Here is a tiny trained network, its code and every weight. The questions are about switching its units off for an input and a class, where a switched-off unit gives its printed mean instead of its output.

import numpy as np


def w(rows, s, z=0):
    codes = np.array(rows[::2]) - 128.0
    scale = np.full(codes.shape[1], s)
    scale[-1] = z or s
    return codes * scale


def norm(h):
    return h / np.sqrt((h * h).mean(-1, keepdims=True) + 1e-5)


def f(y):
    return np.maximum(y, 0)


def log_softmax(a):
    a = a - a.max(-1, keepdims=True)
    return a - np.log(np.exp(a).sum(-1, keepdims=True))


def net(x, mask):
    res = np.array(x, float).reshape(1, 6) / 4 @ E
    u = 0
    for l in range(4):
        y = f(norm(res) @ A[l][:, :-1].T + A[l][:, -1])
        res = res + np.where(mask[u : u + 8], y, B[l][:, -1]) @ B[l][:, :-1]
        u += 8
    return log_softmax(norm(res)[-1] @ U[:, :-1].T + U[:, -1])


A, B = {}, {}
E = w([
[104,159,156,254,88,95],'x0',
[129,96,229,120,64,194],'x1',
[140,87,126,145,141,178],'x2',
[165,71,120,118,159,107],'x3',
[197,180,148,139,171,105],'x4',
[144,144,101,221,157,61],'x5',
],0.0047)
A[0] = w([
[51,117,189,137,82,107,107],'0.n0',
[179,14,139,127,41,170,59],'0.n1',
[83,154,22,199,167,175,4],'0.n2',
[83,167,49,172,151,233,43],'0.n3',
[168,160,168,69,173,205,17],'0.n4',
[160,141,173,235,116,95,66],'0.n5',
[40,140,147,133,61,136,17],'0.n6',
[120,181,44,89,201,3,64],'0.n7',
],0.0053,0.0033)
B[0] = w([
[142,114,131,147,107,102,200],'0.n0',
[86,118,123,106,164,80,208],'0.n1',
[65,82,47,137,66,136,169],'0.n2',
[97,156,121,175,141,114,154],'0.n3',
[112,232,161,72,173,126,179],'0.n4',
[198,144,106,149,149,158,219],'0.n5',
[102,163,147,113,27,120,171],'0.n6',
[121,178,120,103,127,2,255],'0.n7',
],0.0083,0.0034)
A[1] = w([
[132,116,113,144,70,153,45],'1.n0',
[83,53,106,164,63,124,198],'1.n1',
[133,90,179,160,71,92,40],'1.n2',
[117,2,150,139,195,161,3],'1.n3',
[132,89,161,151,64,163,85],'1.n4',
[122,89,119,136,160,108,145],'1.n5',
[117,168,104,119,184,222,38],'1.n6',
[102,155,186,100,100,144,119],'1.n7',
],0.0072,0.0024)
B[1] = w([
[116,161,129,113,64,93,158],'1.n0',
[65,116,108,101,24,153,253],'1.n1',
[136,232,158,135,94,97,188],'1.n2',
[64,44,156,183,155,3,169],'1.n3',
[106,197,173,78,109,60,197],'1.n4',
[133,130,166,94,131,38,171],'1.n5',
[85,149,180,131,122,177,165],'1.n6',
[115,134,131,88,134,168,217],'1.n7',
],0.0073,0.0034)
A[2] = w([
[130,111,139,74,102,189,175],'2.n0',
[100,113,164,141,113,195,143],'2.n1',
[175,55,173,109,190,103,11],'2.n2',
[175,147,160,75,170,242,66],'2.n3',
[120,104,88,50,106,157,250],'2.n4',
[81,163,177,76,198,195,26],'2.n5',
[178,90,91,196,23,93,90],'2.n6',
[211,170,112,253,125,200,158],'2.n7',
],0.0076,0.0022)
B[2] = w([
[118,232,185,160,139,111,220],'2.n0',
[171,225,68,83,116,106,186],'2.n1',
[72,156,130,151,68,136,164],'2.n2',
[75,102,160,91,229,135,219],'2.n3',
[148,159,158,242,149,103,253],'2.n4',
[108,114,124,114,185,136,228],'2.n5',
[91,144,109,140,212,224,242],'2.n6',
[175,2,187,175,152,160,220],'2.n7',
],0.0078,0.0036)
A[3] = w([
[82,161,133,177,91,109,189],'3.n0',
[153,109,149,169,172,150,83],'3.n1',
[163,133,121,126,135,113,169],'3.n2',
[112,106,166,167,131,96,167],'3.n3',
[107,85,1,154,90,189,3],'3.n4',
[146,136,167,173,137,183,132],'3.n5',
[152,138,69,59,81,113,120],'3.n6',
[156,142,214,82,175,138,25],'3.n7',
],0.011,0.0035)
B[3] = w([
[200,99,127,98,153,151,254],'3.n0',
[227,126,195,155,41,222,172],'3.n1',
[166,77,169,111,29,85,158],'3.n2',
[85,59,111,61,112,197,197],'3.n3',
[55,180,2,197,78,165,157],'3.n4',
[197,49,133,174,165,79,184],'3.n5',
[246,128,136,165,169,108,162],'3.n6',
[85,142,68,168,228,190,198],'3.n7',
],0.0073,0.0066)
U = w([
[205,47,180,183,127,180,176],'0',
[86,162,183,80,242,179,216],'1',
[76,124,22,163,80,156,55],'2',
[188,143,92,88,160,6,192],'3',
[114,182,203,75,27,169,159],'4',
[42,7,157,47,114,101,5],'5',
],0.015,0.0014)

Each question gives the input, the list of numbers given to net, and the class t.
The units are the neurons (one row each of A and B). Each row of codes is followed by its name. A weight is (code - 128) times the scale printed after its matrix; where a second scale follows, it is the last column's (A, B and U).
mask holds one flag per neuron, layer by layer. A switched-off neuron (its flag False) gives its mean, the last column of its row in B, instead of its output. The means were averaged over made-up inputs and are rounded, as every weight is.
A unit's drop is (log p(t) with every unit on - log p(t) with that unit switched off) / (log p(t) with every unit on - log p(t) with every unit switched off).
The circuit of an input: a set's keep is (log p(t) with only the set's units on - log p(t) with every unit switched off) / (log p(t) with every unit on - log p(t) with every unit switched off). Starting from the 12 units with the biggest drops (on a tie, the unit counted first), units are removed one at a time, each time the one whose removal leaves the highest keep (on an exact tie, the one counted first), for as long as the keep stays at least 0.8.
units of the circuit, in order: the units of the circuit, biggest drop first
unit that matters most: the unit with the biggest drop
top k neurons: the k neurons with the biggest drops, biggest first
top k neurons in layer l: the k neurons of layer l with the biggest drops, biggest first
drop of u: that unit's drop, to one decimal
input [7,-4,-5,3,3,1], class 0: unit that matters most : 0.n5
input [6,-4,-3,-4,3,-7], class 0: units of the circuit, in order : 3.n0; 0.n4; 2.n3
input [-1,-5,5,-2,4,-4], class 3: units of the circuit, in order : 0.n7; 2.n6
input [4,2,-4,7,-7,3], class 4: units of the circuit, in order : 1.n2; 1.n1
input [6,8,-5,-5,6,-1], class 0: units of the circuit, in order : 0.n5; 3.n5
input [4,-4,1,8,7,6], class 0: units of the circuit, in order : 2.n7; 0.n5; 3.n1
input [1,7,8,6,1,-4], class 5: units of the circuit, in order : 1.n3; 0.n1
input [-5,7,-8,7,-5,-3], class 1: top 2 neurons : 2.n0; 3.n7
input [-7,-4,7,-7,-1,3], class 2: top 2 neurons in layer 2 : 2.n0; 2.n1
input [-3,-7,7,0,5,-5], class 3: top 2 neurons in layer 3 : 3.n3; 3.n2
input [2,5,0,-6,-7,8], class 4: top 3 neurons in layer 1 : 1.n4; 1.n1; 1.n2
input [6,8,8,8,-7,0], class 5: top 2 neurons : 1.n3; 0.n1
input [7,0,-3,-2,-7,0], class 4: top 2 neurons in layer 1 : 1.n4; 1.n2
input [0,-6,3,-5,4,-5], class 3: drop of 0.n7 : 0.3
input [8,-7,2,-4,8,1], class 0: unit that matters most : 2.n7
input [2,2,6,5,0,-4], class 5: drop of 1.n3 : 0.2
input [7,7,-8,-7,3,4], class 0: drop of 2.n7 : 0.1
input [7,0,-3,-8,3,1], class 0: drop of 1.n6 : 0.0
